Below are the code and all the weights of a small trained network. Each question names an input and a class and asks about switching units off, where a switched-off unit gives its printed mean instead of its output.

import numpy as np


def w(rows, s, z=0):
    codes = np.array(rows[::2]) - 128.0
    scale = np.full(codes.shape[1], s)
    scale[-1] = z or s
    return codes * scale


def norm(h):
    return h / np.sqrt((h * h).mean(-1, keepdims=True) + 1e-5)


def f(y):
    return np.maximum(y, 0)


def log_softmax(a):
    a = a - a.max(-1, keepdims=True)
    return a - np.log(np.exp(a).sum(-1, keepdims=True))


def net(x, mask):
    res = np.array(x, float).reshape(1, 2) / 4 @ E
    u = 0
    for l in range(2):
        y = f(norm(res) @ A[l][:, :-1].T + A[l][:, -1])
        res = res + np.where(mask[u : u + 5], y, B[l][:, -1]) @ B[l][:, :-1]
        u += 5
    return log_softmax(norm(res)[-1] @ U[:, :-1].T + U[:, -1])


A, B = {}, {}
E = w([
[115,44,255,62,72,11,97],'x0',
[14,242,147,109,97,150,151],'x1',
],0.0057)
A[0] = w([
[148,166,255,76,95,84,223,70],'L0N0',
[65,170,187,128,25,192,232,4],'L0N1',
[141,220,42,143,205,172,168,149],'L0N2',
[111,165,125,168,97,173,169,51],'L0N3',
[194,50,172,120,205,137,105,246],'L0N4',
],0.0041,0.0022)
B[0] = w([
[85,55,142,198,144,124,78,196],'L0N0',
[202,211,81,84,187,67,3,192],'L0N1',
[71,50,212,141,81,63,128,254],'L0N2',
[129,103,169,209,183,116,82,164],'L0N3',
[82,229,150,131,101,94,68,234],'L0N4',
],0.0048,0.0046)
A[1] = w([
[254,81,84,115,162,113,111,3],'L1N0',
[117,174,94,167,147,179,126,69],'L1N1',
[132,114,90,147,144,159,114,31],'L1N2',
[142,112,49,187,164,208,168,20],'L1N3',
[123,100,139,187,143,90,66,188],'L1N4',
],0.0092,0.0019)
B[1] = w([
[2,240,106,76,177,98,46,189],'L1N0',
[180,60,138,83,130,86,92,188],'L1N1',
[119,122,167,137,87,136,119,152],'L1N2',
[152,68,211,134,79,95,163,197],'L1N3',
[169,127,84,149,144,196,197,253],'L1N4',
],0.0089,0.008)
U = w([
[133,5,209,155,70,49,137,178],'0',
[87,229,107,107,164,70,34,210],'1',
[178,146,61,169,150,206,250,159],'2',
[147,127,68,118,67,109,153,2],'3',
],0.013,0.0046)

Each question gives the input, the list of numbers given to net, and the class t.
The units are the neurons (one row each of A and B). Each row of codes is followed by its name. A weight is (code - 128) times the scale printed after its matrix; where a second scale follows, it is the last column's (A, B and U).
mask holds one flag per neuron, layer by layer. A switched-off neuron (its flag False) gives its mean, the last column of its row in B, instead of its output. The means were averaged over made-up inputs and are rounded, as every weight is.
A unit's drop is (log p(t) with every unit on - log p(t) with that unit switched off) / (log p(t) with every unit on - log p(t) with every unit switched off).
most important unit: the unit with the biggest drop
k most important neurons: the k neurons with the biggest drops, biggest first
top k neurons in layer l: the k neurons of layer l with the biggest drops, biggest first
drop of u: that unit's drop, to one decimal
input [-2,2], class 2: most important unit	L0N2
input [3,-1], class 2: top 3 neurons in layer 1	(L1N4 L1N3 L1N1)
input [5,-7], class 1: 3 most important neurons	(L1N0 L0N2 L1N3)
input [3,1], class 2: 4 most important neurons	(L1N4 L0N2 L0N0 L1N3)
input [5,-6], class 1: 3 most important neurons	(L0N2 L1N0 L1N3)
input [3,3], class 2: 4 most important neurons	(L0N0 L1N4 L1N0 L0N2)
input [3,0], class 2: 2 most important neurons	(L1N4 L0N2)
input [-7,7], class 0: top 3 neurons in layer 1	(L1N4 L1N3 L1N0)
input [1,3], class 2: top 2 neurons in layer 0	(L0N0 L0N4)
input [4,-6], class 1: 2 most important neurons	(L1N0 L0N2)
input [-8,6], class 0: 4 most important neurons	(L1N3 L1N4 L1N1 L1N0)
input [-3,-4], class 1: 2 most important neurons	(L1N0 L0N0)
input [-2,-4], class 1: 2 most important neurons	(L1N0 L0N0)
input [-4,2], class 0: most important unit	L0N4
input [0,2], class 2: top 2 neurons in layer 1	(L1N0 L1N4)
input [-1,-7], class 1: drop of L1N0	1.0
input [-4,-2], class 0: drop of L1N3	0.2
input [-8,-5], class 0: drop of L1N3	0.7
